Look-ups in named tables: a row name and a column name give one cell, copied from the table.

Zugef
      Dolofos   Pefa    Zol
Lem      0.43   0.10  -0.49
Siv      0.03  -0.37  -0.18
Kemu     0.16  -0.46  -0.06
Kod      0.14   0.53   0.36
Ziz     -0.61   0.17  -0.41

Dolofos of Kod = 0.14
Zol of Ziz = -0.41
Zol of Kod = 0.36
Dolofos of Lem = 0.43
Pefa of Kemu = -0.46
Dolofos of Ziz = -0.61
Zol of Kemu = -0.06
Pefa of Kod = 0.53
Dolofos of Siv = 0.03
Pefa of Siv = -0.37
Pefa of Lem = 0.10
Dolofos of Kemu = 0.16
Pefa of Ziz = 0.17
Zol of Lem = -0.49
Zol of Siv = -0.18

Nad =
|  | Zel | Poniz | Zot | Ril |
|---|---|---|---|---|
| Kipidi | 35554 | 73778 | 44607 | 70804 |
| Dil | 15826 | 48820 | 46675 | 34471 |
| Nonet | 22986 | 64905 | 43423 | 50043 |
| Refa | 14753 | 45907 | 47243 | 37666 |
| Nesezep | 15536 | 51782 | 46227 | 41677 |
| Pozi | 21464 | 54699 | 45226 | 38788 |
| Limezab | 27007 | 68724 | 43130 | 63956 |
| Sevat | 21670 | 84813 | 46503 | 49854 |
| Vadem | 32131 | 84011 | 50302 | 64906 |
| Loz | 26419 | 58527 | 42829 | 42234 |

What is the Poniz of Dil in Nad? 48820
What is the Zel of Loz in Nad? 26419
What is the Zel of Nonet in Nad? 22986
What is the Zot of Limezab in Nad? 43130
What is the Zel of Limezab in Nad? 27007
What is the Poniz of Pozi in Nad? 54699
What is the Zel of Kipidi in Nad? 35554
What is the Poniz of Nesezep in Nad? 51782
What is the Zot of Nonet in Nad? 43423
What is the Zel of Dil in Nad? 15826
What is the Zel of Sevat in Nad? 21670
What is the Ril of Loz in Nad? 42234
What is the Ril of Dil in Nad? 34471
What is the Zot of Sevat in Nad? 46503
What is the Poniz of Loz in Nad? 58527
What is the Poniz of Limezab in Nad? 68724
What is the Poniz of Nonet in Nad? 64905
What is the Poniz of Vadem in Nad? 84011
What is the Ril of Refa in Nad? 37666
Which row has the largest Poniz? Sevat

Sapuda =
|  | Pezo | Ragumo | Muv | Soreve | Nin |
|---|---|---|---|---|---|
| Redeta | 3.79 | 2.96 | 2.96 | 7.33 | 9.47 |
| Fufeki | 5.11 | 5.23 | 5.99 | 3.11 | 2.48 |
| Sonu | 4.27 | 4.48 | 3.72 | 7.51 | 1.17 |

Sonu, Nin -> 1.17
Sonu, Pezo -> 4.27
Fufeki, Nin -> 2.48
Redeta, Ragumo -> 2.96
Redeta, Pezo -> 3.79
Sonu, Muv -> 3.72
Fufeki, Pezo -> 5.11
Redeta, Nin -> 9.47
Fufeki, Soreve -> 3.11
Sonu, Ragumo -> 4.48
Redeta, Soreve -> 7.33
Redeta, Muv -> 2.96
Which row has the largest Soreve? Sonu

Table Mem
,Vutere,Rabiz
Serida,121,122
Velo,210,34
Mekezug,74,78
Firadal,233,150
Zul,143,254
Niza,178,113
Veza,182,178

What is the Vutere of Veza in Mem?
182
What is the Vutere of Niza in Mem?
178
What is the Rabiz of Mekezug in Mem?
78
What is the Rabiz of Velo in Mem?
34
What is the Vutere of Mekezug in Mem?
74
What is the Rabiz of Niza in Mem?
113

Fer:
	Sed	Dinob	Zimobiv	Riva	Kovez	Fale	Vifivuf	Nenuv
Reze	3812	204	1116	2129	812	4223	1903	1681
Non	842	2398	3358	2072	1436	2402	4125	1943
Sofe	4275	2192	2499	2078	2071	1741	8914	1851
Pugumil	4406	2960	2728	2350	1757	1687	3783	778
Pogemeg	3561	2092	1417	1570	1694	2649	1026	1977

Riva of Reze: 2129
Sed of Non: 842
Zimobiv of Sofe: 2499
Sed of Reze: 3812
Vifivuf of Sofe: 8914
Sed of Pogemeg: 3561
Vifivuf of Reze: 1903
Riva of Pogemeg: 1570
Kovez of Pugumil: 1757
Dinob of Pugumil: 2960
Nenuv of Non: 1943
Fale of Pugumil: 1687
Dinob of Pogemeg: 2092
Nenuv of Pogemeg: 1977
Fale of Pogemeg: 2649
Dinob of Non: 2398
Zimobiv of Reze: 1116
Zimobiv of Non: 3358
Fale of Reze: 4223

Sog:
	Tup	Nagupes	Ratotut	Kirir	Zif	Rovumi	Gurek
Kasi	116	78	46	88	93	89	114
Vev	89	151	136	89	137	60	136
Soka	91	132	153	112	77	87	108
Gasipel	82	91	95	130	61	82	65
Bif	78	157	74	95	120	112	83
Mibare	95	137	181	133	92	83	91
Panapo	108	152	47	99	60	104	99
Pav	89	201	133	104	97	78	85
Miro	99	120	61	99	98	97	52
Dutak	114	7	100	75	126	90	106
Bigan	95	92	83	91	67	78	89
Sote	97	27	101	102	105	71	101
Deso	88	123	189	104	60	73	120

Soka, Tup => 91
Pav, Tup => 89
Mibare, Zif => 92
Pav, Gurek => 85
Bif, Nagupes => 157
Gasipel, Kirir => 130
Bif, Gurek => 83
Pav, Ratotut => 133
Vev, Zif => 137
Deso, Kirir => 104

Zusekas =
fields: Zaz, Solilom, Koverez, Vugu, Kadek, Vap, Zuvuvag, Duz, Mibef
Rap: [56.8, 37.7, 40.1, 47.9, 41.0, 33.1, 44.4, 53.4, 39.3]
Los: [2.4, 27.8, 56.9, 40.7, 33.6, 65.4, 34.8, 45.1, 26.3]
Sogu: [49.4, 55.7, 35.5, 48.7, 46.6, 60.1, 48.0, 47.8, 61.9]
Dusu: [49.0, 39.6, 52.4, 30.4, 47.8, 24.9, 55.4, 48.5, 42.6]
Vub: [51.7, 88.0, 52.7, 61.2, 52.7, 51.9, 55.9, 38.9, 58.8]

Dusu, Mibef: 42.6
Los, Duz: 45.1
Rap, Vugu: 47.9
Sogu, Zuvuvag: 48.0
Dusu, Zuvuvag: 55.4
Dusu, Vap: 24.9
Vub, Mibef: 58.8
Sogu, Mibef: 61.9
Sogu, Koverez: 35.5
Rap, Kadek: 41.0
Rap, Koverez: 40.1
Dusu, Kadek: 47.8
Dusu, Zaz: 49.0

